Below are the code and all the weights of a small trained network. Each question names an input and a class and asks about switching units off, where a switched-off unit gives its printed mean instead of its output.

import numpy as np


def w(rows, s, z=0):
    codes = np.array(rows[::2]) - 128.0
    scale = np.full(codes.shape[1], s)
    scale[-1] = z or s
    return codes * scale


def f(y):
    return np.maximum(y, 0)


def log_softmax(a):
    a = a - a.max(-1, keepdims=True)
    return a - np.log(np.exp(a).sum(-1, keepdims=True))


def net(x, mask):
    res = np.array(x, float).reshape(1, 2) / 4 @ E
    y = f(res @ A[0][:, :-1].T + A[0][:, -1])
    res = res + np.where(mask, y, B[0][:, -1]) @ B[0][:, :-1]
    return log_softmax(res[-1] @ U[:, :-1].T + U[:, -1])


A, B = {}, {}
E = w([
[62,236,85,158],'x0',
[161,192,202,2],'x1',
],0.012)
A[0] = w([
[193,55,134,109,66],'N1',
[151,134,150,141,231],'N2',
[115,64,79,185,76],'N3',
[96,180,96,122,77],'N4',
[132,53,160,103,95],'N5',
[43,244,105,145,90],'N6',
[208,158,153,72,62],'N7',
[194,44,143,111,97],'N8',
[81,96,127,175,73],'N9',
[135,67,138,100,124],'N10',
[76,76,63,192,68],'N11',
[196,62,186,145,114],'N12',
[139,190,177,67,80],'N13',
[164,141,159,156,224],'N14',
[51,167,134,125,69],'N15',
[160,100,72,185,96],'N16',
[122,91,85,195,115],'N17',
[167,171,141,50,137],'N18',
[102,127,142,111,245],'N19',
[87,239,123,166,80],'N20',
[165,205,140,50,64],'N21',
[176,102,103,177,92],'N22',
[119,77,81,186,76],'N23',
[83,129,109,201,79],'N24',
],0.011,0.012)
B[0] = w([
[174,167,192,160,189],'N1',
[96,127,55,149,241],'N2',
[131,105,156,99,207],'N3',
[155,160,161,137,158],'N4',
[154,167,150,151,186],'N5',
[202,175,176,185,225],'N6',
[127,107,177,87,183],'N7',
[190,177,160,177,217],'N8',
[132,110,193,79,166],'N9',
[147,143,128,159,187],'N10',
[122,113,169,90,220],'N11',
[171,187,151,184,220],'N12',
[105,83,188,76,192],'N13',
[99,128,56,144,234],'N14',
[167,153,164,125,155],'N15',
[121,98,161,84,194],'N16',
[112,99,146,98,219],'N17',
[102,88,131,108,217],'N18',
[77,120,6,175,252],'N19',
[190,190,172,152,199],'N20',
[112,92,196,61,192],'N21',
[126,123,168,110,169],'N22',
[124,109,172,85,200],'N23',
[136,114,176,98,192],'N24',
],0.013,0.011)
U = w([
[201,199,148,172,88],'0',
[78,51,163,20,57],'1',
[38,120,4,164,255],'2',
],0.016,0.0056)

Each question gives the input, the list of numbers given to net, and the class t.
The units are the neurons (one row each of A and B). Each row of codes is followed by its name. A weight is (code - 128) times the scale printed after its matrix; where a second scale follows, it is the last column's (A, B and U).
mask holds one flag per neuron, in row order. A switched-off neuron (its flag False) gives its mean, the last column of its row in B, instead of its output. The means were averaged over made-up inputs and are rounded, as every weight is.
A unit's drop is (log p(t) with every unit on - log p(t) with that unit switched off) / (log p(t) with every unit on - log p(t) with every unit switched off).
most important unit: the unit with the biggest drop
top k neurons: the k neurons with the biggest drops, biggest first
drop of u: that unit's drop, to one decimal
input [3,4], class 1: top 2 neurons -> [N21 N13]
input [-6,6], class 0: top 3 neurons -> [N12 N8 N1]
input [2,4], class 1: most important unit -> N21
input [-3,-2], class 2: top 2 neurons -> [N6 N20]
input [-3,-1], class 2: top 2 neurons -> [N6 N20]
input [-7,-8], class 1: top 3 neurons -> [N16 N17 N23]
input [7,-8], class 1: top 2 neurons -> [N11 N17]
input [1,4], class 1: drop of N21 -> 0.4
input [-5,-6], class 1: drop of N17 -> 0.3
input [-8,8], class 0: drop of N1 -> 0.9
